Below is a small trained network, with its code and all its weights. Each question gives an input and a target symbol and asks what happens when units are switched off, that is, made to give their printed mean instead of their output.

import numpy as np


def w(rows, s, z=0):
    codes = np.array(rows[::2]) - 128.0
    scale = np.full(codes.shape[1], s)
    scale[-1] = z or s
    return codes * scale


def softmax(a):
    e = np.exp(a - a.max(-1, keepdims=True))
    return e / e.sum(-1, keepdims=True)


def log_softmax(a):
    a = a - a.max(-1, keepdims=True)
    return a - np.log(np.exp(a).sum(-1, keepdims=True))


def net(x, mask):
    ids = ['ΔΣΨαβγεζηλξπτφ'.index(c) for c in x.split()]
    T = len(ids)
    res = E[ids] + P[:T]
    u = 0
    for l in range(2):
        r = res
        for j in range(3):
            rows = slice(2 * j, 2 * j + 2)
            q, k, v = (r @ M[l][rows].T for M in (Q, K, V))
            z = softmax(np.where(np.tri(T) > 0, q @ k.T / 2**0.5, -1e9)) @ v
            o = O[l][rows]
            res = res + np.where(mask[u + j], z, o[:, -1]) @ o[:, :-1]
        u += 3
    return log_softmax(res[-1] @ U[:, :-1].T + U[:, -1])


Q, K, V, O = {}, {}, {}, {}
E = w([
[176,104,107,112,50,92,112,40,139,166,139],'Δ',
[125,79,104,149,79,254,78,126,156,115,149],'Σ',
[72,131,111,168,104,128,161,143,178,168,137],'Ψ',
[86,138,214,184,153,153,98,63,72,195,149],'α',
[143,187,127,117,3,83,139,163,146,96,189],'β',
[109,203,152,142,90,119,70,133,120,126,90],'γ',
[176,137,139,206,124,167,73,140,198,121,133],'ε',
[167,153,142,133,97,185,126,142,195,151,68],'ζ',
[170,152,116,114,152,216,170,117,188,163,130],'η',
[145,68,171,159,143,151,197,111,203,84,109],'λ',
[145,98,162,73,139,176,174,167,103,120,108],'ξ',
[178,85,115,184,131,98,167,161,52,168,157],'π',
[108,68,133,82,152,108,71,184,179,148,133],'τ',
[77,115,94,163,133,116,157,147,149,146,110],'φ',
],0.0065)
P = w([
[77,169,230,156,24,175,130,78,190,212,240],'0',
[97,153,212,168,33,184,138,115,191,219,209],'1',
[111,140,197,161,49,176,141,134,192,220,186],'2',
[115,129,182,154,73,178,138,138,184,196,166],'3',
[128,115,158,146,90,174,139,139,186,182,152],'4',
[132,107,144,144,109,164,129,151,176,164,131],'5',
[139,92,126,138,127,161,131,160,166,152,115],'6',
[146,85,104,129,146,154,136,163,155,137,98],'7',
[154,80,84,117,163,154,132,176,146,119,84],'8',
[159,66,64,109,181,146,125,174,144,109,63],'9',
[171,52,46,103,202,141,127,188,138,92,44],'10',
[173,49,28,108,212,142,125,191,136,80,20],'11',
[183,52,6,92,236,141,118,193,110,66,2],'12',
],0.0032)
Q[0] = w([
[91,154,87,134,96,93,57,105,129,74,160],'L0H1',
[112,174,141,95,169,22,163,54,62,113,172],'L0H1',
[151,95,136,185,142,208,77,122,148,146,92],'L0H2',
[202,106,128,171,113,163,139,165,205,158,81],'L0H2',
[185,95,139,118,109,180,128,112,143,117,123],'L0H3',
[113,207,122,159,123,3,120,64,7,100,158],'L0H3',
],0.052)
K[0] = w([
[152,190,123,111,1,98,89,120,157,89,69],'L0H1',
[119,140,185,155,82,131,119,118,115,152,198],'L0H1',
[148,147,147,155,213,134,106,100,124,128,94],'L0H2',
[126,102,61,90,138,105,142,174,103,107,90],'L0H2',
[209,90,106,114,105,96,120,98,112,126,133],'L0H3',
[145,137,207,113,82,133,127,109,139,144,179],'L0H3',
],0.043)
V[0] = w([
[91,187,181,49,112,100,157,130,184,149,5],'L0H1',
[94,105,115,97,224,102,207,129,134,173,201],'L0H1',
[94,83,184,149,188,146,72,74,87,190,66],'L0H2',
[192,211,172,154,188,85,134,113,186,127,76],'L0H2',
[244,119,196,96,148,154,99,130,127,105,174],'L0H3',
[84,186,187,90,155,212,99,137,166,54,103],'L0H3',
],0.021)
O[0] = w([
[95,216,254,75,107,197,103,162,190,104,51,188],'L0H1',
[193,63,140,127,135,205,185,188,163,195,214,189],'L0H1',
[68,185,185,122,247,129,152,90,124,172,192,183],'L0H2',
[205,132,179,229,191,148,23,128,139,133,99,21],'L0H2',
[132,14,121,116,88,155,118,81,96,216,41,9],'L0H3',
[50,110,95,213,129,195,102,195,50,98,133,36],'L0H3',
],0.0078,0.0015)
Q[1] = w([
[138,153,84,130,92,140,169,172,150,87,181],'L1H1',
[153,169,93,119,106,68,132,84,121,70,148],'L1H1',
[134,37,119,159,151,251,124,151,235,174,39],'L1H2',
[99,130,137,79,123,124,155,158,116,134,136],'L1H2',
[95,156,125,79,107,93,233,105,161,119,141],'L1H3',
[115,145,157,123,117,30,125,101,102,78,163],'L1H3',
],0.026)
K[1] = w([
[120,135,89,193,139,90,170,244,167,79,184],'L1H1',
[171,208,44,120,165,32,113,137,163,74,140],'L1H1',
[176,69,110,39,251,119,87,200,98,80,81],'L1H2',
[44,110,68,113,130,111,140,141,200,153,163],'L1H2',
[91,104,203,125,65,58,82,182,117,182,201],'L1H3',
[124,215,109,173,36,161,99,47,125,172,146],'L1H3',
],0.018)
V[1] = w([
[96,127,69,137,137,156,156,103,173,68,149],'L1H1',
[161,160,142,169,92,61,155,215,119,131,161],'L1H1',
[73,67,130,79,148,46,4,208,168,163,173],'L1H2',
[124,137,212,29,116,114,175,174,16,101,117],'L1H2',
[185,160,182,87,108,190,207,119,62,112,106],'L1H3',
[165,224,24,77,121,196,60,136,108,215,142],'L1H3',
],0.019)
O[1] = w([
[100,134,143,104,96,158,122,129,146,116,169,252],'L1H1',
[152,153,120,150,137,77,163,179,127,108,130,225],'L1H1',
[43,77,151,158,115,93,171,201,184,209,83,149],'L1H2',
[130,179,81,146,132,163,211,82,119,126,74,27],'L1H2',
[147,124,156,88,117,174,155,172,74,144,132,130],'L1H3',
[139,245,44,123,102,144,51,161,151,249,151,147],'L1H3',
],0.011,0.0029)
U = w([
[57,226,200,142,141,121,50,128,96,83,27,170],'Δ',
[55,115,69,99,95,138,119,99,99,104,178,29],'Σ',
[85,83,152,138,113,139,179,166,178,195,78,119],'Ψ',
[143,130,59,213,163,136,124,99,142,118,115,107],'α',
[143,138,91,135,134,200,187,119,74,113,96,102],'β',
[127,125,132,136,125,112,133,124,111,135,127,6],'γ',
[205,125,138,14,114,88,134,2,226,155,105,168],'ε',
[135,98,122,216,141,95,87,115,162,125,136,61],'ζ',
[176,63,38,164,139,53,174,138,18,171,185,228],'η',
[71,168,173,163,226,104,144,64,46,188,200,156],'λ',
[125,211,174,108,160,128,166,181,217,78,201,222],'ξ',
[140,109,61,133,26,74,111,173,72,85,64,108],'π',
[141,50,197,120,135,145,127,133,109,70,133,77],'τ',
[174,124,105,110,117,189,64,182,115,186,155,84],'φ',
],0.0048,0.0023)

Each question gives the input, a string of symbols that net reads in full, and the target symbol t.
The units are the heads (2 rows each of Q, K, V and O). Each row of codes is followed by its name. A weight is (code - 128) times the scale printed after its matrix; where a second scale follows, it is the last column's (O and U).
mask holds one flag per head, layer by layer. A switched-off head (its flag False) gives its mean, the last column of its rows in O, instead of its output. The means were averaged over made-up inputs and are rounded, as every weight is.
A unit's drop is (log p(t) with every unit on - log p(t) with that unit switched off) / (log p(t) with every unit on - log p(t) with every unit switched off).
The circuit of an input: a set's keep is (log p(t) with only the set's units on - log p(t) with every unit switched off) / (log p(t) with every unit on - log p(t) with every unit switched off). Starting from all 6 units, units are removed one at a time, each time the one whose removal leaves the highest keep (on an exact tie, the one counted first), for as long as the keep stays at least 0.8.
circuit, biggest first: the units of the circuit, biggest drop first
most important unit: the unit with the biggest drop
heads that matter: for each layer, one digit per head in row order, 1 if its drop is at least 0.15 and else 0, layers parted by /
drop of u: that unit's drop, to one decimal
input α Σ η Ψ, target ξ: most important unit -> L0H3
input ξ τ Ψ φ η φ β ξ η, target β: circuit, biggest first -> [L1H2; L0H1; L1H3]
input β ξ φ ξ α τ Ψ γ ε λ Σ, target τ: heads that matter -> 010 / 001
input Δ ζ φ γ Ψ Ψ ε β Σ, target ζ: heads that matter -> 111 / 001
input τ ζ φ τ, target ξ: heads that matter -> 001 / 100
input ε Ψ ζ η τ γ η ε, target φ: circuit, biggest first -> [L0H2; L1H3; L1H2]
input τ ε φ λ π Ψ β Ψ η π ξ ε, target ε: heads that matter -> 001 / 000
input η α β ε, target ζ: circuit, biggest first -> [L0H1; L0H2; L1H3; L1H2]
input π ε ε π ε λ, target ε: heads that matter -> 101 / 000
input π Σ π φ η η Σ τ π γ λ β ξ, target β: circuit, biggest first -> [L1H2; L0H3; L0H1]
input φ Δ ε λ, target τ: circuit, biggest first -> [L1H3; L0H2; L0H3]
input τ τ π β τ ζ, target Ψ: heads that matter -> 000 / 010
input Σ γ Ψ Ψ ε Ψ β π λ, target ε: heads that matter -> 001 / 000
input τ ξ φ ζ Σ Σ ξ π ζ π η, target ε: circuit, biggest first -> [L0H3]
input φ Δ π, target η: heads that matter -> 100 / 000
input Ψ Ψ Σ β ζ, target Δ: heads that matter -> 100 / 000
input η α τ ζ π β λ η λ π β β λ, target τ: circuit, biggest first -> [L1H3; L0H2]
input ξ β Ψ φ τ τ, target ξ: heads that matter -> 011 / 100
input ξ Σ η ξ Σ η η, target φ: circuit, biggest first -> [L0H2; L1H3; L0H3; L1H2]
input α λ β γ ζ ε, target Δ: circuit, biggest first -> [L0H1]
input τ ε ε η Ψ τ ζ η ζ φ ε ε η, target φ: heads that matter -> 010 / 001
input φ α α Σ φ Δ φ η Δ Σ φ τ ε, target ξ: circuit, biggest first -> [L0H3; L1H1]
input φ π φ Ψ τ α φ ε ζ, target ξ: circuit, biggest first -> [L0H3; L1H1]
input π ζ Ψ ε η Σ ζ, target φ: circuit, biggest first -> [L1H3; L0H2; L1H2]
input ε Σ ξ η λ ζ η λ λ ε η, target τ: heads that matter -> 100 / 011
input ζ ε φ Σ, target ξ: drop of L1H1 -> 0.3
input Σ β φ η, target ξ: drop of L0H1 -> 0.1
input φ α λ, target ξ: drop of L1H1 -> 0.4
